Below is a small trained network, with its code and all its weights. Each question gives an input and a class and asks what happens when units are switched off, that is, made to give their printed mean instead of their output.

import numpy as np


def w(rows, s, z=0):
    codes = np.array(rows[::2]) - 128.0
    scale = np.full(codes.shape[1], s)
    scale[-1] = z or s
    return codes * scale


def norm(h):
    return h / np.sqrt((h * h).mean(-1, keepdims=True) + 1e-5)


def f(y):
    return np.maximum(y, 0)


def log_softmax(a):
    a = a - a.max(-1, keepdims=True)
    return a - np.log(np.exp(a).sum(-1, keepdims=True))


def net(x, mask):
    res = np.array(x, float).reshape(1, 2) / 4 @ E
    u = 0
    for l in range(3):
        y = f(norm(res) @ A[l][:, :-1].T + A[l][:, -1])
        res = res + np.where(mask[u : u + 7], y, B[l][:, -1]) @ B[l][:, :-1]
        u += 7
    return log_softmax(norm(res)[-1] @ U[:, :-1].T + U[:, -1])


A, B = {}, {}
E = w([
[104,132,21,133,60,199,75,32,211,73,75,254],'x0',
[124,178,185,62,191,179,110,153,153,173,122,157],'x1',
],0.0086)
A[0] = w([
[155,157,78,144,79,36,111,107,87,95,234,197,7],'L0N0',
[55,164,165,58,177,141,155,64,81,108,133,176,62],'L0N1',
[46,133,99,195,63,155,114,74,127,78,136,119,67],'L0N2',
[164,110,139,140,88,42,96,181,86,53,116,198,253],'L0N3',
[129,153,207,107,152,148,193,151,2,116,108,109,164],'L0N4',
[80,102,97,148,74,63,100,129,251,109,87,164,169],'L0N5',
[145,172,130,72,15,148,46,117,49,67,150,122,65],'L0N6',
],0.0047,0.0016)
B[0] = w([
[123,171,73,169,172,92,107,78,141,101,153,144,180],'L0N0',
[2,99,78,164,154,190,144,145,90,83,209,74,176],'L0N1',
[103,83,209,98,138,137,47,186,112,116,104,132,223],'L0N2',
[148,165,151,128,187,161,131,134,152,148,147,137,197],'L0N3',
[96,151,139,199,91,105,85,85,118,64,64,153,253],'L0N4',
[161,157,161,98,107,96,194,134,165,181,137,76,243],'L0N5',
[151,102,136,87,147,154,181,193,141,178,94,67,163],'L0N6',
],0.0081,0.0053)
A[1] = w([
[202,70,86,130,103,22,159,70,147,56,146,81,117],'L1N0',
[32,83,91,166,89,95,116,125,180,57,163,178,178],'L1N1',
[170,99,144,78,140,174,146,135,175,214,213,117,124],'L1N2',
[149,109,104,149,124,99,96,209,53,204,178,107,78],'L1N3',
[137,88,89,82,28,198,145,117,158,11,145,199,78],'L1N4',
[172,2,19,153,107,46,160,161,158,166,168,90,2],'L1N5',
[195,94,139,117,168,44,194,123,46,119,73,113,159],'L1N6',
],0.006,0.00077)
B[1] = w([
[50,158,77,80,196,108,142,150,213,109,91,195,238],'L1N0',
[123,103,116,156,105,64,139,148,19,145,160,103,226],'L1N1',
[117,143,94,210,155,1,69,118,109,102,112,151,176],'L1N2',
[206,66,182,80,107,187,121,123,207,61,155,188,194],'L1N3',
[193,122,171,129,115,156,155,131,110,119,152,132,255],'L1N4',
[100,221,61,139,149,210,224,93,53,95,150,147,193],'L1N5',
[163,104,165,106,75,164,91,34,156,154,153,83,240],'L1N6',
],0.0083,0.0052)
A[2] = w([
[160,157,82,167,110,41,144,75,137,124,157,71,92],'L2N0',
[245,119,123,145,3,159,152,131,195,104,108,198,130],'L2N1',
[78,128,96,182,77,52,62,200,213,147,85,92,150],'L2N2',
[148,95,155,221,121,8,71,169,73,42,135,70,159],'L2N3',
[158,166,80,167,167,54,129,64,96,135,73,94,184],'L2N4',
[59,244,169,154,228,225,59,154,164,185,107,59,51],'L2N5',
[103,206,122,117,216,203,129,189,116,163,112,173,7],'L2N6',
],0.0059,0.0016)
B[2] = w([
[116,147,89,90,171,148,145,207,121,156,128,205,181],'L2N0',
[188,80,241,87,159,118,109,94,156,176,131,59,254],'L2N1',
[2,103,112,166,32,91,69,169,58,175,97,59,164],'L2N2',
[184,95,104,74,95,140,46,127,153,198,88,141,245],'L2N3',
[56,169,55,228,134,138,186,153,69,95,136,99,179],'L2N4',
[112,137,57,171,128,121,220,102,145,99,142,181,231],'L2N5',
[88,164,112,109,147,88,179,229,94,23,135,121,196],'L2N6',
],0.0081,0.0066)
U = w([
[254,17,250,70,106,133,80,69,210,188,128,93,132],'0',
[59,193,84,136,172,105,212,170,142,12,203,176,187],'1',
[62,83,64,174,60,51,13,169,97,245,93,115,8],'2',
],0.0091,0.0018)

Each question gives the input, the list of numbers given to net, and the class t.
The units are the neurons (one row each of A and B). Each row of codes is followed by its name. A weight is (code - 128) times the scale printed after its matrix; where a second scale follows, it is the last column's (A, B and U).
mask holds one flag per neuron, layer by layer. A switched-off neuron (its flag False) gives its mean, the last column of its row in B, instead of its output. The means were averaged over made-up inputs and are rounded, as every weight is.
A unit's drop is (log p(t) with every unit on - log p(t) with that unit switched off) / (log p(t) with every unit on - log p(t) with every unit switched off).
The circuit of an input: a set's keep is (log p(t) with only the set's units on - log p(t) with every unit switched off) / (log p(t) with every unit on - log p(t) with every unit switched off). Starting from the 12 units with the biggest drops (on a tie, the unit counted first), units are removed one at a time, each time the one whose removal leaves the highest keep (on an exact tie, the one counted first), for as long as the keep stays at least 0.8.
units of the circuit, in order: the units of the circuit, biggest drop first
k most important neurons: the k neurons with the biggest drops, biggest first
drop when u is switched off: that unit's drop, to one decimal
input [-5,-6], class 1: units of the circuit, in order => [L1N5]
input [3,1], class 2: units of the circuit, in order => [L1N2, L0N4, L0N5, L2N2]
input [-3,2], class 2: 3 most important neurons => [L0N4, L1N3, L1N4]
input [3,0], class 2: units of the circuit, in order => [L0N5, L0N4, L1N2, L2N2]
input [4,-4], class 0: 4 most important neurons => [L0N2, L1N4, L0N1, L0N4]
input [8,-6], class 0: 2 most important neurons => [L1N4, L2N1]
input [7,-7], class 0: 3 most important neurons => [L1N4, L0N2, L2N1]
input [2,-3], class 2: 2 most important neurons => [L0N2, L0N3]
input [-2,-3], class 2: 4 most important neurons => [L0N4, L0N5, L0N6, L1N5]
input [1,4], class 1: 2 most important neurons => [L0N4, L0N5]
input [3,-1], class 2: 3 most important neurons => [L0N5, L0N4, L1N2]
input [6,5], class 0: 2 most important neurons => [L1N4, L1N0]
input [-6,8], class 1: 2 most important neurons => [L2N5, L2N1]
input [5,2], class 0: most important neuron => [L1N4]
input [-3,-7], class 1: drop when L1N5 is switched off => 0.5
input [6,-5], class 0: drop when L0N2 is switched off => 1.6
input [-2,0], class 2: drop when L0N4 is switched off => 2.8
